Here is a tiny trained network, its code and every weight. The questions are about switching its units off for an input and a class, where a switched-off unit gives its printed mean instead of its output.

import numpy as np


def w(rows, s, z=0):
    codes = np.array(rows[::2]) - 128.0
    scale = np.full(codes.shape[1], s)
    scale[-1] = z or s
    return codes * scale


def f(y):
    return np.maximum(y, 0)


def log_softmax(a):
    a = a - a.max(-1, keepdims=True)
    return a - np.log(np.exp(a).sum(-1, keepdims=True))


def net(x, mask):
    res = np.array(x, float).reshape(1, 5) / 4 @ E
    y = f(res @ A[0][:, :-1].T + A[0][:, -1])
    res = res + np.where(mask, y, B[0][:, -1]) @ B[0][:, :-1]
    return log_softmax(res[-1] @ U[:, :-1].T + U[:, -1])


A, B = {}, {}
E = w([
[123,151,77,117,103,138,153,191,107,253,110],'x0',
[109,109,124,113,129,148,118,145,132,121,125],'x1',
[59,148,133,153,108,48,125,175,187,146,198],'x2',
[138,31,84,166,108,108,185,140,49,77,154],'x3',
[128,110,117,140,141,142,121,144,146,130,124],'x4',
],0.013)
A[0] = w([
[185,129,116,102,131,160,117,101,107,140,44,253],'N0',
[8,163,108,149,79,31,110,188,200,147,251,181],'N1',
[142,163,158,115,130,133,51,96,187,92,115,202],'N2',
[196,95,111,97,157,183,147,70,72,53,52,223],'N3',
[111,188,142,81,138,132,89,153,155,254,77,149],'N4',
[153,105,162,118,179,133,117,116,77,140,64,217],'N5',
[116,66,135,201,147,90,152,101,99,21,179,164],'N6',
[134,93,37,144,57,111,162,178,54,163,130,67],'N7',
[124,147,181,119,148,138,68,76,197,86,122,198],'N8',
],0.0084,0.0042)
B[0] = w([
[181,108,86,88,97,194,153,87,160,174,105,178],'N0',
[10,141,143,141,174,2,122,167,66,102,204,249],'N1',
[146,178,140,219,49,151,148,184,168,179,174,174],'N2',
[147,151,30,151,158,176,214,100,142,51,188,208],'N3',
[126,120,8,105,183,113,205,87,48,78,41,193],'N4',
[141,161,81,164,102,186,207,118,140,134,132,166],'N5',
[102,62,153,68,186,62,73,96,50,122,138,211],'N6',
[164,181,205,173,35,183,119,176,176,190,212,192],'N7',
[124,172,170,163,69,131,116,143,210,175,182,180],'N8',
],0.009,0.02)
U = w([
[166,148,137,176,26,189,148,132,181,163,155,250],'0',
[100,132,71,131,203,117,180,120,97,85,135,137],'1',
[95,167,199,181,71,112,98,183,142,194,159,88],'2',
[106,73,173,71,179,84,57,108,101,121,122,47],'3',
[147,136,84,92,143,159,142,102,125,163,7,117],'4',
],0.011,0.0016)

Each question gives the input, the list of numbers given to net, and the class t.
The units are the neurons (one row each of A and B). Each row of codes is followed by its name. A weight is (code - 128) times the scale printed after its matrix; where a second scale follows, it is the last column's (A, B and U).
mask holds one flag per neuron, in row order. A switched-off neuron (its flag False) gives its mean, the last column of its row in B, instead of its output. The means were averaged over made-up inputs and are rounded, as every weight is.
A unit's drop is (log p(t) with every unit on - log p(t) with that unit switched off) / (log p(t) with every unit on - log p(t) with every unit switched off).
The circuit of an input: a set's keep is (log p(t) with only the set's units on - log p(t) with every unit switched off) / (log p(t) with every unit on - log p(t) with every unit switched off). Starting from all 9 units, units are removed one at a time, each time the one whose removal leaves the highest keep (on an exact tie, the one counted first), for as long as the keep stays at least 0.8.
units of the circuit, in order: the units of the circuit, biggest drop first
unit that matters most: the unit with the biggest drop
top k neurons: the k neurons with the biggest drops, biggest first
drop of u: that unit's drop, to one decimal
input [6,6,1,2,-2], class 2: units of the circuit, in order : (N3)
input [6,-2,-1,3,0], class 0: top 2 neurons : (N1; N7)
input [2,-6,-7,-7,-3], class 4: units of the circuit, in order : (N4; N1)
input [0,7,5,5,5], class 3: units of the circuit, in order : (N6; N3)
input [2,1,-5,-7,-1], class 4: top 2 neurons : (N4; N7)
input [1,0,-3,-5,-7], class 4: top 2 neurons : (N4; N7)
input [0,-6,3,5,4], class 3: top 4 neurons : (N6; N2; N8; N3)
input [8,8,-2,-1,2], class 4: units of the circuit, in order : (N4; N1)
input [-6,-6,1,-6,1], class 2: top 2 neurons : (N3; N0)
input [1,7,-4,2,-8], class 0: top 3 neurons : (N1; N4; N6)
input [2,3,7,-7,-8], class 1: top 2 neurons : (N4; N7)
input [7,6,2,2,8], class 2: top 2 neurons : (N7; N3)
input [1,2,-8,-6,-5], class 4: top 4 neurons : (N4; N7; N1; N0)
input [3,2,0,2,-8], class 0: top neuron : (N1)
input [1,6,7,6,4], class 2: top 2 neurons : (N7; N4)
input [0,8,-1,-8,5], class 0: top 4 neurons : (N2; N8; N6; N1)
input [-1,-7,1,1,1], class 3: units of the circuit, in order : (N3; N7; N4; N2)
input [1,2,8,8,8], class 2: top 2 neurons : (N7; N4)
input [0,0,4,1,5], class 3: top 2 neurons : (N3; N7)
input [7,0,3,-7,8], class 1: unit that matters most : N4
input [3,-6,4,-1,5], class 1: drop of N4 : 0.3
input [6,1,1,-7,3], class 1: drop of N4 : 1.2
input [2,-5,-8,3,1], class 0: drop of N1 : 0.2
input [5,-6,8,-6,-4], class 1: drop of N4 : 0.9
